Below are the code and all the weights of a small trained network. Each question names an input and a target symbol and asks about switching units off, where a switched-off unit gives its printed mean instead of its output.

import numpy as np


def w(rows, s, z=0):
    codes = np.array(rows[::2]) - 128.0
    scale = np.full(codes.shape[1], s)
    scale[-1] = z or s
    return codes * scale


def norm(h):
    return h / np.sqrt((h * h).mean(-1, keepdims=True) + 1e-5)


def f(y):
    return np.maximum(y, 0)


def softmax(a):
    e = np.exp(a - a.max(-1, keepdims=True))
    return e / e.sum(-1, keepdims=True)


def log_softmax(a):
    a = a - a.max(-1, keepdims=True)
    return a - np.log(np.exp(a).sum(-1, keepdims=True))


def net(x, mask):
    ids = ['βγδεζηθλξπστφψ'.index(c) for c in x.split()]
    T = len(ids)
    res = E[ids] + P[:T]
    u = 0
    for l in range(3):
        r = norm(res)
        for j in range(2):
            rows = slice(2 * j, 2 * j + 2)
            q, k, v = (r @ M[l][rows].T for M in (Q, K, V))
            z = softmax(np.where(np.tri(T) > 0, q @ k.T / 2**0.5, -1e9)) @ v
            o = O[l][rows]
            res = res + np.where(mask[u + j], z, o[:, -1]) @ o[:, :-1]
        u += 2
        y = f(norm(res) @ A[l][:, :-1].T + A[l][:, -1])
        res = res + np.where(mask[u : u + 4], y, B[l][:, -1]) @ B[l][:, :-1]
        u += 4
    return log_softmax(norm(res)[-1] @ U[:, :-1].T + U[:, -1])


Q, K, V, O, A, B = {}, {}, {}, {}, {}, {}
E = w([
[55,140,134],'β',
[125,126,131],'γ',
[126,129,127],'δ',
[122,118,131],'ε',
[175,110,127],'ζ',
[89,176,101],'η',
[117,107,131],'θ',
[163,128,118],'λ',
[84,179,156],'ξ',
[167,127,116],'π',
[154,107,137],'σ',
[221,126,6],'τ',
[118,115,119],'φ',
[120,123,120],'ψ',
],0.012)
P = w([
[191,194,155],'0',
[108,6,50],'1',
[122,9,69],'2',
[108,12,85],'3',
[114,18,98],'4',
[109,19,101],'5',
],0.0017)
Q[0] = w([
[89,6,189],'L0H0',
[245,83,150],'L0H0',
[231,132,211],'L0H1',
[166,46,62],'L0H1',
],0.016)
K[0] = w([
[159,97,252],'L0H0',
[221,114,92],'L0H0',
[236,154,156],'L0H1',
[169,44,53],'L0H1',
],0.017)
V[0] = w([
[130,118,254],'L0H0',
[100,85,226],'L0H0',
[128,82,129],'L0H1',
[143,53,102],'L0H1',
],0.0062)
O[0] = w([
[146,61,254,151],'L0H0',
[148,25,223,134],'L0H0',
[92,41,105,189],'L0H1',
[75,27,54,251],'L0H1',
],0.0043,0.0024)
A[0] = w([
[87,122,154,37],'L0N0',
[210,118,71,24],'L0N1',
[119,105,133,83],'L0N2',
[3,114,171,253],'L0N3',
],0.014,0.0006)
B[0] = w([
[144,138,102,168],'L0N0',
[223,93,162,222],'L0N1',
[151,157,105,171],'L0N2',
[224,255,88,255],'L0N3',
],0.0097,0.0057)
Q[1] = w([
[179,255,111],'L1H0',
[51,244,55],'L1H0',
[247,164,93],'L1H1',
[114,61,160],'L1H1',
],0.012)
K[1] = w([
[183,231,182],'L1H0',
[85,228,106],'L1H0',
[164,151,255],'L1H1',
[83,74,79],'L1H1',
],0.014)
V[1] = w([
[127,130,93],'L1H0',
[127,148,54],'L1H0',
[124,94,254],'L1H1',
[103,153,202],'L1H1',
],0.0081)
O[1] = w([
[131,103,83,157],'L1H0',
[117,62,51,232],'L1H0',
[113,253,212,254],'L1H1',
[184,209,130,43],'L1H1',
],0.0048,0.00084)
A[1] = w([
[5,184,84,35],'L1N0',
[133,91,131,84],'L1N1',
[133,65,117,3],'L1N2',
[104,138,185,50],'L1N3',
],0.016,0.0011)
B[1] = w([
[64,224,8,153],'L1N0',
[139,150,145,209],'L1N1',
[154,194,134,254],'L1N2',
[102,76,59,154],'L1N3',
],0.014,0.003)
Q[2] = w([
[98,221,168],'L2H0',
[40,146,150],'L2H0',
[81,92,26],'L2H1',
[164,6,102],'L2H1',
],0.021)
K[2] = w([
[147,242,163],'L2H0',
[202,198,66],'L2H0',
[38,98,50],'L2H1',
[131,5,96],'L2H1',
],0.018)
V[2] = w([
[125,105,204],'L2H0',
[165,255,105],'L2H0',
[177,231,114],'L2H1',
[119,171,77],'L2H1',
],0.0086)
O[2] = w([
[74,160,83,116],'L2H0',
[74,22,149,219],'L2H0',
[1,72,173,254],'L2H1',
[56,134,112,152],'L2H1',
],0.0067,0.0076)
A[2] = w([
[101,180,243,1],'L2N0',
[193,161,177,103],'L2N1',
[210,76,254,76],'L2N2',
[95,218,133,151],'L2N3',
],0.015,0.0056)
B[2] = w([
[21,237,233,185],'L2N0',
[93,47,132,189],'L2N1',
[233,34,250,255],'L2N2',
[184,163,161,201],'L2N3',
],0.017,0.0087)
U = w([
[242,253,123,139],'β',
[123,107,91,105],'γ',
[129,104,93,64],'δ',
[140,105,228,144],'ε',
[142,114,84,112],'ζ',
[70,219,54,253],'η',
[141,131,97,83],'θ',
[215,41,190,163],'λ',
[30,231,220,121],'ξ',
[92,125,89,169],'π',
[23,90,158,41],'σ',
[239,126,40,108],'τ',
[36,75,138,62],'φ',
[88,121,88,169],'ψ',
],0.012,0.0028)

Each question gives the input, a string of symbols that net reads in full, and the target symbol t.
The units are the heads (2 rows each of Q, K, V and O) and the neurons (one row each of A and B). Each row of codes is followed by its name. A weight is (code - 128) times the scale printed after its matrix; where a second scale follows, it is the last column's (O, A, B and U).
mask holds one flag per unit, layer by layer, with each layer's heads first. A switched-off unit (its flag False) gives its mean, the last column of its rows in O or B, instead of its output. The means were averaged over made-up inputs and are rounded, as every weight is.
A unit's drop is (log p(t) with every unit on - log p(t) with that unit switched off) / (log p(t) with every unit on - log p(t) with every unit switched off).
top k neurons: the k neurons with the biggest drops, biggest first
top k neurons in layer l: the k neurons of layer l with the biggest drops, biggest first
which heads matter: for each layer, one digit per head in row order, 1 if its drop is at least 0.15 and else 0, layers parted by /
drop of u: that unit's drop, to one decimal
input ζ τ π ε σ ψ, target η: top 2 neurons -> (L2N2, L0N1)
input ξ σ π δ φ β, target β: top 3 neurons in layer 2 -> (L2N2, L2N0, L2N3)
input σ ξ ψ σ γ, target β: which heads matter -> 10 / 00 / 10
input σ σ π θ, target β: which heads matter -> 10 / 10 / 00
input δ ξ π τ, target τ: top 2 neurons -> (L2N2, L0N1)
input γ ζ ψ λ γ, target ξ: top 2 neurons -> (L0N3, L0N1)
input σ θ ε, target β: top 3 neurons -> (L0N3, L2N2, L2N3)
input σ σ θ, target β: which heads matter -> 10 / 10 / 10
input σ ζ ψ, target β: top 4 neurons -> (L0N3, L2N2, L2N3, L2N0)
input γ ξ φ, target ξ: which heads matter -> 11 / 01 / 00
input σ ε σ λ β γ, target β: which heads matter -> 10 / 10 / 10
input σ ξ δ, target β: top 2 neurons -> (L0N3, L1N2)
input σ ξ φ, target β: top 4 neurons -> (L0N3, L1N3, L2N2, L2N3)
input φ δ φ, target τ: top 2 neurons -> (L2N2, L2N0)
input σ σ ε, target β: top 3 neurons in layer 2 -> (L2N2, L2N0, L2N3)
input δ δ φ φ σ ξ, target ξ: top 2 neurons in layer 2 -> (L2N0, L2N2)
input σ θ φ ξ δ, target β: drop of L0N3 -> 2.2
input ψ σ ξ τ, target τ: drop of L2H1 -> 0.0
input σ θ ψ, target β: drop of L1N2 -> 0.1
input φ θ φ, target τ: drop of L2N0 -> 0.4
